Below is a small trained network, with its code and all its weights. Each question gives an input and a target symbol and asks what happens when units are switched off, that is, made to give their printed mean instead of their output.

import numpy as np


def w(rows, s, z=0):
    codes = np.array(rows[::2]) - 128.0
    scale = np.full(codes.shape[1], s)
    scale[-1] = z or s
    return codes * scale


def f(y):
    return np.maximum(y, 0)


def softmax(a):
    e = np.exp(a - a.max(-1, keepdims=True))
    return e / e.sum(-1, keepdims=True)


def log_softmax(a):
    a = a - a.max(-1, keepdims=True)
    return a - np.log(np.exp(a).sum(-1, keepdims=True))


def net(x, mask):
    ids = ['βζθμπτφ'.index(c) for c in x.split()]
    T = len(ids)
    res = E[ids] + P[:T]
    u = 0
    for l in range(2):
        r = res
        for j in range(2):
            rows = slice(2 * j, 2 * j + 2)
            q, k, v = (r @ M[l][rows].T for M in (Q, K, V))
            z = softmax(np.where(np.tri(T) > 0, q @ k.T / 2**0.5, -1e9)) @ v
            o = O[l][rows]
            res = res + np.where(mask[u + j], z, o[:, -1]) @ o[:, :-1]
        u += 2
        y = f(res @ A[l][:, :-1].T + A[l][:, -1])
        res = res + np.where(mask[u : u + 4], y, B[l][:, -1]) @ B[l][:, :-1]
        u += 4
    return log_softmax(res[-1] @ U[:, :-1].T + U[:, -1])


Q, K, V, O, A, B = {}, {}, {}, {}, {}, {}
E = w([
[89,100,88,81],'β',
[186,235,227,175],'ζ',
[177,14,150,127],'θ',
[93,152,91,46],'μ',
[229,66,39,92],'π',
[131,140,101,113],'τ',
[95,192,2,159],'φ',
],0.0084)
P = w([
[64,115,119,2],'0',
[132,54,132,183],'1',
[127,191,188,55],'2',
[206,180,180,163],'3',
[40,39,174,151],'4',
[152,186,187,65],'5',
],0.0096)
Q[0] = w([
[30,83,41,94],'0.h0',
[111,72,107,3],'0.h0',
[211,158,93,237],'0.h1',
[45,115,157,10],'0.h1',
],0.0073)
K[0] = w([
[193,191,161,197],'0.h0',
[250,92,109,163],'0.h0',
[58,77,96,82],'0.h1',
[123,153,179,154],'0.h1',
],0.011)
V[0] = w([
[165,50,147,114],'0.h0',
[191,124,121,115],'0.h0',
[126,91,57,78],'0.h1',
[110,119,140,1],'0.h1',
],0.0095)
O[0] = w([
[208,39,194,200,125],'0.h0',
[212,174,211,44,134],'0.h0',
[235,93,45,180,132],'0.h1',
[199,82,2,105,253],'0.h1',
],0.0055,0.0052)
A[0] = w([
[142,44,142,143,10],'0.n0',
[1,53,109,45,10],'0.n1',
[67,172,73,58,95],'0.n2',
[120,141,174,216,4],'0.n3',
],0.0081,0.0036)
B[0] = w([
[51,242,129,89,158],'0.n0',
[254,147,108,216,219],'0.n1',
[132,158,80,205,254],'0.n2',
[111,86,156,57,148],'0.n3',
],0.0076,0.0029)
Q[1] = w([
[75,180,113,239],'1.h0',
[160,119,8,181],'1.h0',
[90,153,183,52],'1.h1',
[207,195,130,2],'1.h1',
],0.0095)
K[1] = w([
[155,197,218,163],'1.h0',
[252,2,113,108],'1.h0',
[91,32,96,139],'1.h1',
[133,161,10,239],'1.h1',
],0.0076)
V[1] = w([
[177,124,109,194],'1.h0',
[168,64,168,214],'1.h0',
[164,128,153,255],'1.h1',
[160,82,162,73],'1.h1',
],0.0082)
O[1] = w([
[225,130,55,148,254],'1.h0',
[3,103,42,122,7],'1.h0',
[36,78,16,33,109],'1.h1',
[216,104,209,129,77],'1.h1',
],0.0067,0.0023)
A[1] = w([
[86,62,120,109,1],'1.n0',
[147,70,105,206,129],'1.n1',
[191,104,112,81,88],'1.n2',
[137,6,120,145,180],'1.n3',
],0.012,0.0048)
B[1] = w([
[243,161,154,143,128],'1.n0',
[142,51,153,172,230],'1.n1',
[124,45,191,15,254],'1.n2',
[21,250,166,253,216],'1.n3',
],0.0063,0.0057)
U = w([
[106,73,114,253,189],'β',
[165,235,159,173,254],'ζ',
[63,46,187,91,202],'θ',
[207,127,66,127,26],'μ',
[161,62,156,30,86],'π',
[169,134,106,131,35],'τ',
[120,225,11,122,77],'φ',
],0.0083,0.0053)

Each question gives the input, a string of symbols that net reads in full, and the target symbol t.
The units are the heads (2 rows each of Q, K, V and O) and the neurons (one row each of A and B). Each row of codes is followed by its name. A weight is (code - 128) times the scale printed after its matrix; where a second scale follows, it is the last column's (O, A, B and U).
mask holds one flag per unit, layer by layer, with each layer's heads first. A switched-off unit (its flag False) gives its mean, the last column of its rows in O or B, instead of its output. The means were averaged over made-up inputs and are rounded, as every weight is.
A unit's drop is (log p(t) with every unit on - log p(t) with that unit switched off) / (log p(t) with every unit on - log p(t) with every unit switched off).
The circuit of an input: a set's keep is (log p(t) with only the set's units on - log p(t) with every unit switched off) / (log p(t) with every unit on - log p(t) with every unit switched off). Starting from all 12 units, units are removed one at a time, each time the one whose removal leaves the highest keep (on an exact tie, the one counted first), for as long as the keep stays at least 0.8.
units of the circuit, in order: the units of the circuit, biggest drop first
k most important neurons: the k neurons with the biggest drops, biggest first
which heads matter: for each layer, one digit per head in row order, 1 if its drop is at least 0.15 and else 0, layers parted by /
drop when u is switched off: that unit's drop, to one decimal
input φ μ μ, target φ: units of the circuit, in order : (0.n2 1.h1 0.h0 0.n1)
input μ θ ζ φ, target μ: units of the circuit, in order : (0.h1 1.n3)
input ζ π τ μ ζ π, target π: units of the circuit, in order : (1.n2 0.h0)
input μ ζ φ τ, target μ: units of the circuit, in order : (0.h1 1.h0)
input π ζ ζ ζ, target π: units of the circuit, in order : (1.n2 0.h1 1.h1 0.h0)
input β ζ π, target π: units of the circuit, in order : (1.n2 1.n3)
input μ ζ φ, target φ: units of the circuit, in order : (0.n2 1.h0 0.h0 1.h1)
input ζ φ τ, target φ: which heads matter : 10 / 01
input ζ π μ, target π: units of the circuit, in order : (0.h0 1.n3 1.h1)
input μ θ ζ ζ, target μ: 2 most important neurons : (0.n0 1.n3)
input φ τ φ, target φ: drop when 1.h1 is switched off : 0.2
input μ ζ ζ ζ ζ, target θ: drop when 1.n3 is switched off : 0.1
input π π ζ μ, target π: drop when 0.h0 is switched off : 0.3
input μ ζ π τ, target μ: drop when 0.h1 is switched off : 0.6
